Each row has a name. Each question is about the rows just above it. Places in a row count from 1.

j_164: -4.381 -0.956 -3.026 3.028 -0.540 -0.430 -0.490 -2.694
j_789: -2.353 2.124 0.686 -5.050 5.929 -5.050 0.788 -5.050
j_883: 1.246 0.877 -2.093 -2.600 6.136 -1.081 1.694 1.001
j_666: -4.381 -0.956 0.686 3.028 -0.540 -0.430 -0.490 -2.694
j_627: -1.438 0.408 -0.601 4.046 -1.483 -3.578 -1.906 0.436
j_507: 2.028 -3.329 -4.132 -1.278 -0.551 -1.602 -6.588 -6.244
j_143: 2.028 -3.329 -4.132 -1.278 -0.551 -1.602 -6.588 -5.596
j_812: 1.330 2.650 -0.569 1.785 5.070 -1.879 -1.733 0.571
j_450: 6.027 -4.820 0.013 4.688 -1.156 2.398 -4.276 -3.133
j_331: -0.127 -2.795 -3.842 9.478 -2.127 2.931 -5.311 -5.575
Repeated in j_789: : -5.050
Table of tags by key:
0.877 -> j_479
1.694 -> j_5
-2.795 -> j_145
-2.600 -> j_606
Join j_883 by its entry at place 2: : j_479
Whose row is -0.127 -2.795 -3.842 9.478 -2.127 2.931 -5.311 -5.575? : j_331
-4.381 -0.956 -3.026 3.028 -0.540 -0.430 -0.490 -2.694 is in which row? : j_164
Which row holds -2.353 2.124 0.686 -5.050 5.929 -5.050 0.788 -5.050? : j_789

j_164: 3.117 -6.806 2.791 -6.334 1.878 -6.285 -6.949 -6.114 2.981 -5.658 1.357 2.999 -6.346 2.987 -6.571 -4.881 -8.568 -5.894 -5.894 2.979 -6.927 -6.217 -3.683 3.883 -6.478 -5.517 2.775 -0.875 4.179 -5.651 -5.894 -6.101 2.825 2.627 -5.457 -7.861 -5.124 -1.554 -6.721 2.510 -5.894 -7.063 2.409 -6.983 2.090 -7.050
j_450: 3.117 -6.806 2.791 -6.334 1.878 -4.383 -6.949 -6.114 2.981 -5.658 1.357 2.999 -6.346 2.987 -6.571 -4.881 -8.568 -5.843 -5.687 2.979 -6.927 -6.217 -3.683 3.883 -6.478 -5.517 2.775 -0.875 4.179 -5.651 -5.739 -6.101 2.825 2.627 -5.457 -1.554 -5.124 -1.554 -6.721 2.510 -5.894 -7.063 2.409 -6.983 2.090 -7.050
j_211: 4.160 -0.015 2.792 2.986 4.387 -0.669 -0.141 -2.591 4.414 -0.198 -5.032 4.461 -2.720 3.255 -0.516 -6.577 -0.367 -0.399 -0.452 3.249 -0.530 -0.341 -6.965 -5.290 -0.765 -5.663 2.807 -6.604 2.807 -2.469 -3.033 -0.113 3.074 1.797 0.000 4.146 -7.009 -6.539 -0.533 4.455 -0.052 -0.134 1.856 -1.054 -5.333 0.100
j_507: 4.476 4.954 3.808 4.042 5.232 4.429 5.149 3.125 4.758 4.250 -3.741 4.757 3.084 4.327 4.533 -2.599 8.466 4.124 4.219 4.140 7.757 4.440 -2.748 -3.487 5.933 4.932 4.034 -2.899 -3.446 2.331 1.814 4.629 4.095 2.406 -5.183 0.304 -6.295 -4.196 -5.244 1.706 -4.302 -4.920 1.742 -5.524 -0.345 -5.689
j_331: 4.476 4.954 3.808 4.042 5.232 4.429 5.149 3.125 4.758 4.250 -3.741 4.757 3.084 4.327 4.533 -2.599 8.466 4.124 4.219 4.140 7.757 4.440 -2.748 -3.487 5.933 4.932 4.034 -2.899 -3.446 2.331 1.814 4.629 4.095 2.406 5.449 4.613 -2.489 -2.771 5.276 4.385 4.135 5.315 2.408 5.086 -3.512 5.718
tags:
4.160 -> j_357
4.161 -> j_524
-0.197 -> j_519
-5.658 -> j_749
1.797 -> j_472
-0.198 -> j_45
1.798 -> j_318
The tag of j_211, keyed by place 10: : j_45
Repeated in j_211: : 2.807
-2.720 3.255 with +1 step of 0.001 on every entry: : -2.719 3.256
The value that j_450 holds more than once: : -1.554
Which value appears more than once in j_164? : -5.894

j_507: -2.678 -2.678 0.929 -2.678 0.900 -2.678 1.219
j_143: 3.048 5.824 -1.919 5.506 -2.528 -3.210 -3.476
j_657: 4.297 4.941 -5.538 4.701 -5.968 1.645 -8.134
j_164: 4.077 -1.146 -5.131 -0.903 -5.117 7.799 -6.946
j_812: 3.203 -4.756 -2.754 -4.231 -2.754 9.148 -2.754
-1.146 -5.131 -0.903 -5.117 with -1 step of 0.001 on every entry: : -1.147 -5.132 -0.904 -5.118
tags:
3.202 -> j_254
-5.131 -> j_836
-5.538 -> j_509
-4.756 -> j_772
-2.754 -> j_495
-2.753 -> j_730
3.203 -> j_957
-4.757 -> j_112
-1.919 -> j_845
The tag of j_812, keyed by place 3: : j_495
Move every entry of -2.678 0.900 -2.678 by +1 step of 0.001. : -2.677 0.901 -2.677
The value that j_507 holds more than once: : -2.678
Which value appears more than once in j_812? : -2.754

j_331: -1.117 0.008 3.255 0.377 -0.635 5.427 -2.010 -4.358 2.742 -1.506 -1.315 -1.098 3.100 -1.112 6.244 -2.817 2.352 3.909
j_666: -0.437 0.407 3.098 -1.307 0.729 5.381 -1.255 -4.683 2.848 -1.220 -0.676 -0.741 -3.254 -1.526 2.522 -4.230 2.347 2.706
j_789: 2.457 -2.440 0.128 1.755 -2.812 1.670 1.951 -0.691 0.366 3.043 2.597 1.917 -0.654 1.237 3.152 -1.868 0.266 1.176
j_211: -1.117 0.008 3.255 0.377 -0.635 5.427 -2.010 -4.358 2.742 -1.506 -1.315 -1.098 3.100 -1.112 6.244 -3.644 3.541 -3.081
j_883: 0.427 0.101 2.387 -2.523 0.387 5.224 0.163 -4.294 0.893 -0.919 0.899 0.609 -5.582 -0.730 0.163 -3.384 1.859 7.292
j_627: -3.122 2.668 0.213 -3.122 3.331 0.476 -3.200 -0.393 0.491 -2.790 -3.341 -2.517 0.639 -1.959 -1.069 0.105 0.531 -1.515
j_450: 0.342 0.474 -1.788 1.819 0.393 -2.989 1.614 2.930 -3.071 1.851 -1.788 0.404 0.170 1.640 1.202 4.340 -1.533 -2.138
j_812: 0.527 -1.260 0.225 4.168 -2.136 -0.075 0.727 0.672 0.419 1.524 0.756 0.486 9.836 0.948 5.839 -0.442 0.127 -8.323
key -> tag
0.104 -> j_543
0.474 -> j_260
1.614 -> j_205
-4.230 -> j_489
4.339 -> j_28
4.340 -> j_177
0.105 -> j_248
-0.442 -> j_280
The tag of j_450, keyed by place 16: : j_177
Repeated in j_450: : -1.788
Shift each entry of 2.597 1.917 -0.654 by -1 times 0.001: : 2.596 1.916 -0.655
Repeated in j_883: : 0.163

j_812: -4.313 0.552 -8.470 -6.221 -4.313 9.807 0.609
j_143: -0.569 1.500 0.142 0.212 0.145 0.159 -0.936
j_507: -0.569 1.500 0.142 0.212 -4.411 0.159 -0.936
j_666: -1.805 -3.805 2.965 -5.695 4.731 1.319 5.901
j_789: -0.331 0.629 -1.489 0.921 0.827 -1.489 0.542
Which value appears more than once in j_812? : -4.313
Which value appears more than once in j_789? : -1.489

j_789: -1.203 -8.214 -1.752 -0.993 -3.822
j_627: -1.203 -8.214 2.672 -0.993 -3.822
j_331: -0.089 -8.214 -0.004 -0.089 0.065
tags:
2.672 -> j_252
-1.751 -> j_360
2.673 -> j_787
-1.752 -> j_340
-3.822 -> j_966
-3.823 -> j_208
Look up the entry of j_627 at place 3 in the table: : j_252
2.672 with +1 step of 0.001 on every entry: : 2.673
Repeated in j_331: : -0.089

j_450: -7.600 1.716 2.789 2.132 0.789 -6.423
j_507: 3.655 -5.041 -0.339 0.554 3.655 -1.647
j_211: 0.762 5.592 -2.498 -3.656 -3.121 8.804
j_666: 1.180 -5.706 -0.169 1.114 1.960 -4.678
Repeated in j_507: : 3.655
tags:
-6.423 -> j_415
2.789 -> j_746
2.132 -> j_956
0.554 -> j_133
Join j_450 by its entry at place 4: : j_956
Shift each entry of -3.656 by -1 times 0.001: : -3.657
Whose row is 1.180 -5.706 -0.169 1.114 1.960 -4.678? : j_666
The row with 3.655 -5.041 -0.339 0.554 3.655 -1.647 is : j_507

j_789: 2.066 0.548 0.330 0.731 -7.156 0.211
j_143: 0.073 0.021 0.133 0.038 0.168 -0.088
j_883: 1.875 0.361 0.316 0.684 -8.140 0.235
Move every entry of 0.021 0.133 0.038 0.168 by +1 step of 0.001. : 0.022 0.134 0.039 0.169
Move every entry of 0.073 0.021 by -1 step of 0.001. : 0.072 0.020
key -> tag
0.684 -> j_599
0.731 -> j_911
0.730 -> j_794
0.732 -> j_876
0.211 -> j_990
0.038 -> j_512
Look up the entry of j_789 at place 4 in the table: : j_911

j_331: 3.141 -2.982 -2.215 -0.839 1.486 0.328 0.573 -2.982 -1.480
j_211: -0.315 -1.689 2.029 1.943 -0.175 -1.931 1.145 0.538 -0.884
j_450: 1.627 -0.811 -0.132 -1.128 -0.038 -1.451 0.914 -0.811 -0.347
j_789: -1.091 -0.631 3.561 -1.134 -1.069 -0.909 0.128 -0.631 -1.090
j_883: -0.315 -1.689 2.029 1.943 -0.175 -1.931 1.145 -1.689 -0.884
j_812: 3.540 0.816 -2.874 -1.954 -2.472 -6.824 -2.372 0.816 8.592
j_657: 1.627 -0.811 -0.132 -1.128 -0.038 -1.451 0.914 -0.811 1.157
j_507: 2.230 2.623 1.659 -0.963 -0.677 0.233 -2.341 2.623 -0.829
j_666: 0.153 -0.485 0.034 -1.867 1.282 1.196 -0.954 -0.485 -0.854
j_164: 1.464 1.134 0.024 -1.110 0.491 0.003 1.034 1.134 3.935
j_627: 1.307 1.454 1.341 -1.251 -0.722 -0.634 -0.788 1.454 0.529
-1.931 with -1 step of 0.001 on every entry: : -1.932
tags:
1.306 -> j_539
-0.315 -> j_936
1.307 -> j_813
-0.316 -> j_803
3.141 -> j_322
-1.091 -> j_964
-1.090 -> j_860
-0.634 -> j_63
The tag of j_627, keyed by place 1: : j_813

j_164: 5.259 5.066 -2.139 -7.959 -1.726 5.607 5.804 -0.236 -2.810 -7.731 2.198 -5.270
j_507: -5.177 -3.597 5.578 4.670 4.482 -4.451 -5.132 4.690 5.326 5.124 -3.501 1.184
j_627: 4.217 3.778 -4.168 -5.033 -3.286 4.644 4.828 -3.205 -2.831 -5.435 1.489 -1.315
j_143: -5.717 -4.228 5.869 3.057 5.216 -4.979 -4.971 5.027 5.404 2.811 -4.597 -0.386
j_883: -5.307 -5.110 6.461 4.393 5.091 -5.646 -5.361 4.779 5.388 4.255 -4.642 0.871
j_812: 6.813 -2.781 7.267 1.323 6.813 -4.095 -5.224 5.690 6.813 1.168 -5.358 -2.453
j_666: -5.070 -6.070 0.008 8.191 -0.642 8.191 -5.782 8.191 8.191 7.321 -0.671 6.725
Move every entry of -0.642 8.191 -5.782 8.191 by +1 step of 0.001. : -0.641 8.192 -5.781 8.192
Which value appears more than once in j_666? : 8.191
Shift each entry of -5.361 by +1 times 0.001: : -5.360
-0.236 -2.810 -7.731 with +1 step of 0.001 on every entry: : -0.235 -2.809 -7.730
Repeated in j_812: : 6.813
key -> tag
-5.361 -> j_530
-5.647 -> j_183
4.255 -> j_924
-4.978 -> j_934
-4.095 -> j_974
4.644 -> j_923
-4.096 -> j_168
-5.360 -> j_250
-4.979 -> j_6
5.607 -> j_367
-5.646 -> j_128
Look up the entry of j_883 at place 6 in the table: : j_128

j_143: -0.852 -2.087 1.147 1.634 -3.162 3.911 -2.098 2.888 4.376 -2.725 5.849 -3.678 5.324 -4.051 -0.553 2.399 4.497 -3.310 4.251 5.066 1.946 -3.203 -2.608 -2.061
j_507: -1.100 0.966 -4.427 1.313 4.524 1.347 -2.441 1.696 3.647 2.840 -2.901 6.528 0.966 0.297 -1.558 -3.103 0.743 -1.937 -0.369 0.966 3.115 0.751 2.107 0.030
j_883: -0.838 1.364 1.794 -1.172 4.476 0.591 0.364 2.009 3.169 0.259 -0.474 6.969 -3.266 -6.037 4.153 -9.311 -0.181 -0.061 -1.272 -0.869 8.964 -1.508 4.526 -1.658
Shift each entry of -2.608 by -1 times 0.001: : -2.609
Shift each entry of -0.869 8.964 by -1 times 0.001: : -0.870 8.963
The value that j_507 holds more than once: : 0.966

j_657: -2.395 -4.031 5.604 4.560 -3.727 5.711 5.812 5.970 5.376 -3.642 -0.418 -3.858 5.843 5.502 -0.466 -3.443 -0.479 6.080 2.523 1.859 -0.466 6.530 -0.466 5.881 5.433 5.382
j_812: 9.546 7.766 1.496 0.514 6.274 1.097 1.496 0.110 1.070 7.045 -6.994 6.373 1.010 0.979 7.153 5.765 -7.053 -1.138 -6.994 -8.150 7.632 0.659 1.496 -6.994 0.245 1.185
j_666: -4.884 5.429 -0.269 -0.087 -3.203 -0.037 -0.584 0.896 -0.492 -3.445 5.620 -3.443 -0.148 -0.098 5.168 -2.698 5.989 3.305 7.933 6.679 -4.530 0.094 5.753 2.551 0.076 -0.325
j_211: -4.884 -3.820 -0.269 -0.087 -3.203 -0.037 -0.584 0.896 -0.492 -3.445 5.620 -3.443 -0.148 -0.098 -4.187 -2.698 5.989 3.305 7.933 6.679 -4.530 0.094 5.753 0.378 0.076 -0.325
Whose row is -2.395 -4.031 5.604 4.560 -3.727 5.711 5.812 5.970 5.376 -3.642 -0.418 -3.858 5.843 5.502 -0.466 -3.443 -0.479 6.080 2.523 1.859 -0.466 6.530 -0.466 5.881 5.433 5.382? : j_657
Which value appears more than once in j_657? : -0.466
Move every entry of -0.584 by -1 step of 0.001. : -0.585
key -> tag
1.097 -> j_655
-0.037 -> j_523
5.621 -> j_642
-0.038 -> j_502
1.098 -> j_196
5.620 -> j_608
Look up the entry of j_666 at place 6 in the table: : j_523
0.896 with +1 step of 0.001 on every entry: : 0.897

j_666: -3.926 1.421 2.001 2.134 -4.105 2.936 -0.467 -3.448 -2.585 6.873 -1.570 -5.377 -4.326 -3.958 4.970 -4.473 2.080 -4.449 -5.660 -1.362 2.153 -9.408 -6.131 6.340 -1.326 -1.159 2.748 1.333 -1.951 -3.105 4.024 -8.156 1.783
j_627: -6.422 1.838 1.903 -0.615 -2.214 1.750 1.453 -2.652 -1.620 4.952 -1.660 -3.546 -1.982 -3.442 0.782 -5.560 2.397 -2.931 -5.179 -1.735 4.047 -6.178 -6.912 7.761 -0.071 0.996 4.791 3.561 -0.232 -1.820 6.479 -6.486 5.876
j_812: -5.790 1.533 2.001 0.059 -1.559 2.018 1.064 -1.559 -1.970 -2.409 -1.743 -4.223 -2.409 -3.655 5.052 -5.380 2.493 -2.409 -5.419 -1.559 3.619 -7.037 -6.821 7.329 -0.460 0.389 4.453 3.308 -0.465 -2.088 6.055 -6.951 -2.409
j_789: -3.022 -0.549 4.328 9.759 -0.993 7.182 6.565 1.194 -3.838 5.928 0.921 -3.774 -8.916 -1.888 1.967 -6.063 1.633 -5.130 -2.158 -6.862 0.219 -1.853 3.356 0.326 3.487 -3.765 -3.572 -3.261 -1.500 5.150 2.394 -1.084 -0.550
j_883: 6.147 -2.680 1.924 5.576 -1.100 3.509 3.195 5.270 -2.112 -2.415 1.003 -0.291 -1.317 0.158 1.942 -0.966 1.850 3.333 5.029 1.161 -7.950 4.793 9.198 -9.793 -0.573 -4.162 -2.562 -2.618 3.679 4.725 -3.175 5.045 0.202
Whose row is -6.422 1.838 1.903 -0.615 -2.214 1.750 1.453 -2.652 -1.620 4.952 -1.660 -3.546 -1.982 -3.442 0.782 -5.560 2.397 -2.931 -5.179 -1.735 4.047 -6.178 -6.912 7.761 -0.071 0.996 4.791 3.561 -0.232 -1.820 6.479 -6.486 5.876? : j_627
Whose row is -3.926 1.421 2.001 2.134 -4.105 2.936 -0.467 -3.448 -2.585 6.873 -1.570 -5.377 -4.326 -3.958 4.970 -4.473 2.080 -4.449 -5.660 -1.362 2.153 -9.408 -6.131 6.340 -1.326 -1.159 2.748 1.333 -1.951 -3.105 4.024 -8.156 1.783? : j_666
Shift each entry of -6.951 by +1 times 0.001: : -6.950
Whose row is -3.022 -0.549 4.328 9.759 -0.993 7.182 6.565 1.194 -3.838 5.928 0.921 -3.774 -8.916 -1.888 1.967 -6.063 1.633 -5.130 -2.158 -6.862 0.219 -1.853 3.356 0.326 3.487 -3.765 -3.572 -3.261 -1.500 5.150 2.394 -1.084 -0.550? : j_789
Move every entry of -1.559 2.018 1.064 by -1 step of 0.001. : -1.560 2.017 1.063

